Below are the code and all the weights of a small trained network. Each question names an input and a target symbol and asks about switching units off, where a switched-off unit gives its printed mean instead of its output.

import numpy as np


def w(rows, s, z=0):
    codes = np.array(rows[::2]) - 128.0
    scale = np.full(codes.shape[1], s)
    scale[-1] = z or s
    return codes * scale


def norm(h):
    return h / np.sqrt((h * h).mean(-1, keepdims=True) + 1e-5)


def f(y):
    return np.maximum(y, 0)


def softmax(a):
    e = np.exp(a - a.max(-1, keepdims=True))
    return e / e.sum(-1, keepdims=True)


def log_softmax(a):
    a = a - a.max(-1, keepdims=True)
    return a - np.log(np.exp(a).sum(-1, keepdims=True))


def net(x, mask):
    ids = ['βζηθξπτ'.index(c) for c in x.split()]
    T = len(ids)
    res = E[ids] + P[:T]
    u = 0
    for l in range(3):
        q, k, v = (norm(res) @ M[l].T for M in (Q, K, V))
        z = softmax(np.where(np.tri(T) > 0, q @ k.T / 3**0.5, -1e9)) @ v
        res = res + np.where(mask[u], z, O[l][:, -1]) @ O[l][:, :-1]
        u += 1
        y = f(norm(res) @ A[l][:, :-1].T + A[l][:, -1])
        res = res + np.where(mask[u : u + 8], y, B[l][:, -1]) @ B[l][:, :-1]
        u += 8
    return log_softmax(norm(res)[-1] @ U[:, :-1].T + U[:, -1])


Q, K, V, O, A, B = {}, {}, {}, {}, {}, {}
E = w([
[135,161,126],'β',
[140,168,6],'ζ',
[107,180,95],'η',
[137,153,152],'θ',
[164,156,26],'ξ',
[49,119,209],'π',
[48,80,125],'τ',
],0.016)
P = w([
[97,100,118],'0',
[144,131,139],'1',
[137,94,44],'2',
[119,194,102],'3',
[169,116,233],'4',
[116,228,83],'5',
[149,66,248],'6',
[112,228,103],'7',
[213,111,170],'8',
[40,167,126],'9',
[209,115,161],'10',
[89,205,90],'11',
[192,100,181],'12',
],0.011)
Q[0] = w([
[165,21,206],'0.h1',
[208,237,106],'0.h1',
[255,183,91],'0.h1',
],0.0062)
K[0] = w([
[58,37,255],'0.h1',
[94,212,153],'0.h1',
[136,194,122],'0.h1',
],0.0088)
V[0] = w([
[180,105,87],'0.h1',
[3,140,207],'0.h1',
[2,143,41],'0.h1',
],0.0065)
O[0] = w([
[149,161,195,95],'0.h1',
[246,186,3,128],'0.h1',
[173,31,184,254],'0.h1',
],0.0065,0.0022)
A[0] = w([
[89,159,102,146],'0.n1',
[86,47,166,173],'0.n2',
[113,44,105,127],'0.n3',
[78,167,95,54],'0.n4',
[198,49,104,47],'0.n5',
[183,217,66,230],'0.n6',
[53,134,127,96],'0.n7',
[250,177,254,2],'0.n8',
],0.009,0.0029)
B[0] = w([
[89,127,255,167],'0.n1',
[158,189,105,159],'0.n2',
[171,241,81,156],'0.n3',
[162,144,178,157],'0.n4',
[188,91,139,163],'0.n5',
[6,96,143,254],'0.n6',
[108,61,113,155],'0.n7',
[113,50,69,230],'0.n8',
],0.0069,0.0071)
Q[1] = w([
[27,221,29],'1.h1',
[183,254,240],'1.h1',
[177,204,166],'1.h1',
],0.0044)
K[1] = w([
[144,123,197],'1.h1',
[159,63,99],'1.h1',
[130,88,2],'1.h1',
],0.009)
V[1] = w([
[21,153,190],'1.h1',
[3,197,103],'1.h1',
[71,61,186],'1.h1',
],0.0074)
O[1] = w([
[159,100,192,213],'1.h1',
[152,210,188,252],'1.h1',
[144,9,196,168],'1.h1',
],0.011,0.0045)
A[1] = w([
[154,143,124,75],'1.n1',
[105,109,152,107],'1.n2',
[84,214,107,116],'1.n3',
[142,180,81,85],'1.n4',
[81,129,67,188],'1.n5',
[247,67,150,254],'1.n6',
[57,122,142,187],'1.n7',
[193,140,90,169],'1.n8',
],0.012,0.0038)
B[1] = w([
[112,131,222,131],'1.n1',
[110,125,87,173],'1.n2',
[122,29,198,190],'1.n3',
[176,65,121,155],'1.n4',
[144,191,176,170],'1.n5',
[253,15,126,254],'1.n6',
[186,153,138,217],'1.n7',
[187,99,70,157],'1.n8',
],0.0072,0.0071)
Q[2] = w([
[142,182,207],'2.h1',
[71,123,94],'2.h1',
[172,186,2],'2.h1',
],0.0092)
K[2] = w([
[118,148,78],'2.h1',
[31,41,203],'2.h1',
[245,109,246],'2.h1',
],0.012)
V[2] = w([
[219,255,221],'2.h1',
[147,208,29],'2.h1',
[197,79,68],'2.h1',
],0.0057)
O[2] = w([
[254,180,88,153],'2.h1',
[194,80,115,252],'2.h1',
[93,79,119,207],'2.h1',
],0.0099,0.0033)
A[2] = w([
[160,111,203,133],'2.n1',
[206,7,182,117],'2.n2',
[127,110,70,143],'2.n3',
[180,211,34,134],'2.n4',
[45,34,73,253],'2.n5',
[2,118,116,121],'2.n6',
[152,21,161,72],'2.n7',
[219,249,99,240],'2.n8',
],0.0082,0.0045)
B[2] = w([
[170,135,125,201],'2.n1',
[160,64,153,254],'2.n2',
[244,164,152,142],'2.n3',
[105,131,91,146],'2.n4',
[129,179,92,194],'2.n5',
[63,118,86,155],'2.n6',
[124,124,151,193],'2.n7',
[118,123,33,190],'2.n8',
],0.011,0.0086)
U = w([
[145,172,38,255],'β',
[158,75,81,84],'ζ',
[6,129,60,171],'η',
[118,239,114,92],'θ',
[117,160,105,14],'ξ',
[85,147,95,17],'π',
[82,148,85,41],'τ',
],0.011,0.004)

Each question gives the input, a string of symbols that net reads in full, and the target symbol t.
The units are the heads (3 rows each of Q, K, V and O) and the neurons (one row each of A and B). Each row of codes is followed by its name. A weight is (code - 128) times the scale printed after its matrix; where a second scale follows, it is the last column's (O, A, B and U).
mask holds one flag per unit, layer by layer, with each layer's heads first. A switched-off unit (its flag False) gives its mean, the last column of its rows in O or B, instead of its output. The means were averaged over made-up inputs and are rounded, as every weight is.
A unit's drop is (log p(t) with every unit on - log p(t) with that unit switched off) / (log p(t) with every unit on - log p(t) with every unit switched off).
The circuit of an input: a set's keep is (log p(t) with only the set's units on - log p(t) with every unit switched off) / (log p(t) with every unit on - log p(t) with every unit switched off). Starting from the 12 units with the biggest drops (on a tie, the unit counted first), units are removed one at a time, each time the one whose removal leaves the highest keep (on an exact tie, the one counted first), for as long as the keep stays at least 0.8.
units of the circuit, in order: the units of the circuit, biggest drop first
unit that matters most: the unit with the biggest drop
top k neurons: the k neurons with the biggest drops, biggest first
top k neurons in layer l: the k neurons of layer l with the biggest drops, biggest first
drop when u is switched off: that unit's drop, to one decimal
input β β β β θ π β ξ ξ ζ β ξ, target η: unit that matters most => 2.h1
input θ β θ π, target θ: units of the circuit, in order => (2.h1; 0.n8; 1.n6)
input π ξ τ β θ π θ τ β β, target β: top 2 neurons => (0.n6; 0.n3)
input π η β θ η ζ ζ β π τ τ β, target θ: units of the circuit, in order => (1.n6; 2.n2)
input β θ η β τ β β ζ ζ η, target η: top 2 neurons => (0.n1; 1.n6)
input θ η θ η, target θ: top 3 neurons => (1.n6; 0.n6; 0.n8)
input π ξ ξ π η β ζ ζ β θ, target β: top 2 neurons => (0.n6; 0.n3)
input θ ξ θ θ θ ζ θ ζ, target θ: top 3 neurons => (0.n6; 0.n8; 1.n3)
input β η β β, target η: top 2 neurons => (1.n6; 0.n5)
input θ η θ β ξ ξ β θ, target θ: top 4 neurons => (0.n6; 1.n6; 1.n3; 2.n2)
input θ β β ζ π θ π β ξ θ ξ η, target θ: top 2 neurons => (0.n6; 1.n6)
input θ θ ζ β π π, target θ: top 3 neurons => (0.n6; 1.n3; 1.n6)
input θ β β π ξ β β β β ξ, target θ: top 3 neurons => (0.n6; 1.n6; 1.n3)
input β β π β τ, target β: top neuron => (0.n3)
input θ η π ζ β τ, target θ: top 2 neurons in layer 0 => (0.n8; 0.n6)
input θ η β η π ζ θ ζ θ ζ, target θ: top 2 neurons in layer 1 => (1.n6; 1.n7)
input π π θ ζ θ ζ π β θ θ, target β: top 2 neurons in layer 1 => (1.n6; 1.n7)
input β ζ η β β τ β ζ τ ζ θ ξ, target η: top 2 neurons in layer 1 => (1.n6; 1.n4)
input θ θ ξ β τ, target β: top 2 neurons in layer 0 => (0.n3; 0.n8)
input β β τ β β π, target η: units of the circuit, in order => (2.h1)
input β ζ π ζ ζ β π η τ β, target η: top 3 neurons in layer 1 => (1.n6; 1.n3; 1.n4)
input β θ θ π ζ π, target η: drop when 2.h1 is switched off => 0.4
